[128 = 0]

[141 142 133 123 145 137 133 172 121 130 127 123 135 127 135 131 114 151
 110 117 145 143 129 124 144 161 139 128 118  54  79 133 114 129  97  87
 148 128 125  81 163 163 133 141 160 150 138 126 135 122 124 134 128 165
 118 138 118 126 114 125 113 151 173 127 115 128 124 136] -> tevif/N
[108 145 117 122 146 112 128 252 120 138 117 163 139 135 128 138 114 154
 146 131 130  91 121 133 119 188 144 129 123  15 142 131 126 144 117 107
 173 129 130 108 151 161 147 133 139 170 177 140 135 142 122 129 130  85
 127 142 143 148 127 126  96 155 159 131 150 120 138 139] -> gud/C
[113 132 126 132 143 129 131 211 119 128 133 135 135 134 111 142 124 143
 115 116 107  92 120 133 119 161 153 125 131  42 158 141 121 130 104 135
 163 121 120 103 144 151 139 128 131 164 170 137 129 126 124 163 113  89
 136 126 132 125  95 125 121 147 125 130 149 132 130 131] -> gud/C
[131 142 130 147 159 104 128 205 120 138 142 137 144 131 133 133 103 152
 107 123 132 108 112 128 108 168 161 131 134  61 118 145 127 143  70 118
 191 129 127 109 149 166 142 139 155 170 160 138 139 122 120 119 121 124
 118 120 138 128  81 125 110 157 150 133 132 150 140 148] -> gud/M
[133 175 122 137 149 124 129 182 131 144 123 141 139 127 125 138 129 140
 123 109 133  90 122 111 133 149 142 122 121  32 137 149 126 132  96 110
 160 129 119 120 145 163 136 134 141 131 172 129 129 127 130 118 122 118
 114 148 131 141 114 128  96 135 158 130 152 147 133 132] -> tevif/D
[151 171 130 139 145 147 139 177 112 140 120 128 136 134 127 145 121 139
 107 124 130  88 111 104 130 153 137 128 124  31  98 138 126 125 106 147
 179 128 118 122 149 172 136 126 132 143 162 133 130 121 136 121 127 115
 109 137 154 126 125 119  86 152 155 127 137 121 135 123] -> tevif/D
[145 155 139 132 144 126 136 214 122 129 114 139 133 132 135 126 103 136
 118 128 132 111 124  89 122 170 134 127 131  46  62 128 126 131 101 109
 157 127 114 118 150 169 132 146 126 160 160 122 136 130  95 126 146 128
 117 124 129  84 116 158  89 147 150 136 129 114 140 138] -> palu/X
[117 128 130 126 154 143 128 195 112 127 127 127 137 165 133 140 120 149
 124 123 129 131 115 138 123 154 132 120 119  70 119 140 120 128 115 124
 159 127 122 103 139 150 144 126 140 155 165 137 135 127 124 128 126 102
 129 133 139 147 109 130 120 143 149 125 133 131 137 129] -> gud/C
[164 154 140 134 131 124 140 170 135 135 126 134 133 141 130 135 123 143
 116 129 133  95 114  83 127 179 136 128 132  59  66 136 124 135 102 107
 169 119 119 112 145 186 137 110 129 152 171 117 128 132 143 119 122 122
 108 125 128 158 120 116  86 137 126 127 135 128 144 129] -> palu/T
[149 148 135 135 155 141 135 192 115 122 132 128 135 142 124 135 115 152
 112 133 145 128 119  95 118 181 138 130 135  54  79 127 132 110  71  98
 156 129 107 124 157 173 146 134 139 166 152 122 127 129 133 133 125 131
 128 141 132 131 106 133 108 145 143 131  83 129 146 133] -> palu/T
[133 146 129 149 149 128 138 178 121 129 117 134 129 135 127 133 123 149
  99 130 140 109 116  89 124 166 141 121 123  45  47 134 121 139  93 126
 174 122 116 125 141 175 135 137 151 148 159 117 138 122 130 127 123 136
 125 149 137 132 108 125  85 154 150 140 121 113 148 138] -> palu/X
[154 148 134 139 149 123 136 177 128 128 114 146 124 134 137 131 119 150
 112 109 125 123 117  91 125 160 127 130 129  66  67 139 119 129 107 109
 163 135 112 120 151 177 142 134 131 165 152 119 138 129 139 122 116 137
 130 135 120 147 122 118  86 147 140 124 125 127 143 136] -> palu/W
[110 155 131 137 128 125 133 202 124 161 126 130 136 144 144 132 118 141
 123 125 133  99 110 102 120 158 146 123 149  26 122 129 131 120 130 115
 169 126 110 106 156 151 151 130 133 174 136 121 133 128 119 132 124 108
 134 154 128 137 153 145 113 155 157 115 139 137 134 122] -> gud/M
[146 142 130 132 151 124 129 173 103 128 110 139 136 120 125 130 117 136
 127 137 145 118 126  91 117 160 124 127 132  65  55 127 118 139 111  87
 149 129 110 105 140 161 143 117 116 157 158 115 134 132 133 134 122 130
  93 128 120 128 127 124  93 147 141 127 124 135 143 134] -> palu/X
[106 154 123 119 157 123 129 219 117 141 122  94 137 134 133 138 114 147
 119 140 129 109 127 117 111 213 141 124 139  43  89 155 120 130 113 110
 168 125  91 115 145 158 140 138 139 156 162 122 134 133 133 129 123 115
 117 131 135 140 100 132  96 160 156 126 140 126 126 129] -> gud/M
[133 148 164 140 147 115 139 156 116 123 110 126 129 125 132 125 127 140
  99 118 137  95 134 109 128 147 134 126 125  29  87 167 117 126  99 148
 186 122 120 111 152 157 132 130 141 174 153 131 127 114 125 116 121 107
 114 130 145 134 112 129 118 132 136 132 129 134 131 126] -> tevif/N
[152 150 111 135 141 119 132 165 116 120 119 113 136 144 123 129 126 148
 115 132 152 120 115 103 123 159 126 123 132  82  63 123 129 129 109 117
 154 124 130 119 143 167 137 136 118 143 154 122 135 131 136 127 125 144
 124 133 113 131 109 127  92 149 142 133 125 139 143 128] -> palu/X
[146 164 127 149 130 136 128 173 116 135 123 120 118 123 162 142 123 137
 104 120 115 101 126 105 108 147 138 114 126  45  89 122 122 122  96 120
 167 132 127 107 148 154 128 132 110 141 161 128 129 123 112 120 131 124
 122 138 134 126 124 119  98 132 142 127 129 129 136 156] -> tevif/D
[151 163 126 139 145 139 147 141 126 132 113 120 128 113 124 130 127 137
 100 124 128  97 136 114 121 135 135 125 127  70  75 133 168 118 102 124
 172 126 116 103 145 155 131 128 129 140 149 125 142 130 140 121 126 144
 123 147 134 130 118 116 112 128 155 129 128 132 119 131] -> tevif/N
[153 158 131 154 143 132 126 175 118 138 115 135 133 133 127 136 123 147
  99 127 132 106 120  94 117 168 136 132 125  72  60 142 126 129  89 129
 174 126 111 125 156 172 128 103 123 135 186 117 145 132 125 106 133 132
 110 143 137 130 101 121  70 147 136 104 125 129 140 131] -> palu/X
[130 170 131 156 145 114 135 168 120 128 123 116 125 118 130 131 126 132
 111 118 143  98 117 113 136 137 101 126 117  62  91 138 129 117 104 141
 178 130 128 117 145 157 122 139 127 152 152 117 126 123 121 122 129 108
 121 146 134 120 115 136 108 131 124 129 124 127 133 129] -> tevif/D
[147 164 128 147 141 127 133 187 120 110 109 131 152 136 135 125 118 141
  95 130 149 123 118  84 132 164 130 133 129  58  64 139 116 143 109 118
 177 130 121 127 154 175 129 136 131 158 160 116 137 127 127 127 133 130
 111 148 130 137 108 120  93 148 154 126 136 133 152 137] -> palu/X
[130 171 125 148 141 119 133 142 131 128 107 129 138 127 118 144 122 141
 105 151 131  76 115  92 118 150 130 131 131  35  77 147 121 132 106 129
 175 129 154 114 147 170 133 128 130 163 160  96 142 128 129 120 127 118
 117 146 134 119 141 125  91 134 132 130 129 126 139 133] -> tevif/Z
[117 149 127 137 139 132 123 196 125 151 133 131 136 157 125 134 120 144
 108 128 139 131 120 138 123 145 145 125 132  80 125 125 123 137 101 118
 190 133 116 133 140 166 160 124 148 144 155 135 135 133 121 101 132 116
 121 139 127 130  92  82  93 145 165 124 133 137 129 118] -> gud/B

[129 114 129 121 114 146 123 134 129 133 130 129 129 137 115 126 129 126
 138 130 129 139 131 129 128 124 122 124 125 161 125 137 135 133 125 125
 127 147 109 118 130 125 119 118 128 125 125 127 129 132 124 113 123 119
 125 121 118 135 126 134 113 132 142 138 125 135 133 149] -> Tigeg/Bute
[128 124 128 130 144 134 128 131 128 123 132 130 131 136 123 127 132 128
 128 147 122 130 134 133 140 126 133 131 120 133 128 128 132 135 129 131
 125 122 126 130 128 113 139 136 128 136 126 133 125 126 125 119 131 112
 127 128 123 138 127 125 127 132 131 131 136 129 146 133] -> kal/falon
[123 124 139 133 134 138 121 139 127 133 132 153 136 130 138 125 132 123
 116 140 112 115 138 131 142 124 131 134 123 150 131 125 141 148 128 136
 132 113 144 140 128 108 135 131 123 140 135 137 121 130 125 129 130 124
 123 123 129 134 128 122 140 136 127 123 136 136 135 132] -> kal/balem
[125 134 135 132 122 129 131 133 128 144 134 136 143 119 140 129 125 116
 113 122 124 116 135 125 119 120 129 135 124 139 120 121 122 136 137 133
 142 132 133 132 133 120 126 121 125 128 121 125 113 131 124 129 120 137
 123 120 131 133 132 131 138 142 116 126 125 126 122 132] -> bani/modob
[126 131 130 127 114 125 126 126 131 134 134 134 130 139 135 127 126 122
 139 123 131 133 131 125 124 127 126 131 132 138 118 132 128 123 131 124
 132 139 105 131 127 129 113 113 126 119 117 121 125 130 121 129 122 151
 127 122 126 131 134 139 116 149 144 135 124 122 125 141] -> Gopok/Vopel
[122 120 134 127 137 150 130 135 126 133 125 130 138 133 128 130 130 127
 118 134 123 116 136 133 136 124 128 123 121 149 133 124 138 154 132 130
 129 123 143 130 135 120 128 128 124 138 134 128 130 135 129 122 127 123
 140 129 123 130 131 127 128 121 128 128 138 134 132 124] -> kal/balem
[132 121 132 128 108 148 124 128 134 139 127 131 140 137 117 125 129 123
 132 127 139 137 126 128 129 123 126 123 119 141 121 135 128 138 139 126
 130 141 113 119 133 121 114 116 126 120 119 124 127 129 130 119 128 125
 130 123 118 136 129 138 114 137 133 135 121 124 129 137] -> Tigeg/Bute
[122 123 135 130 136 133 128 129 122 122 127 129 138 143 122 127 133 128
 121 130 124 119 131 129 139 126 128 125 123 133 130 126 129 147 127 131
 130 118 140 134 134 122 133 126 127 134 128 129 126 129 126 125 126 129
 133 126 127 134 131 129 126 133 127 126 136 124 130 133] -> kal/falon
[122 126 133 134 133 141 128 125 122 135 129 130 141 138 123 128 131 121
 108 136 125 117 134 129 136 130 130 126 123 146 129 126 128 145 129 129
 128 121 138 130 133 112 128 126 117 131 131 136 126 130 128 122 126 128
 128 127 126 132 132 126 127 138 127 130 135 129 134 133] -> kal/balem
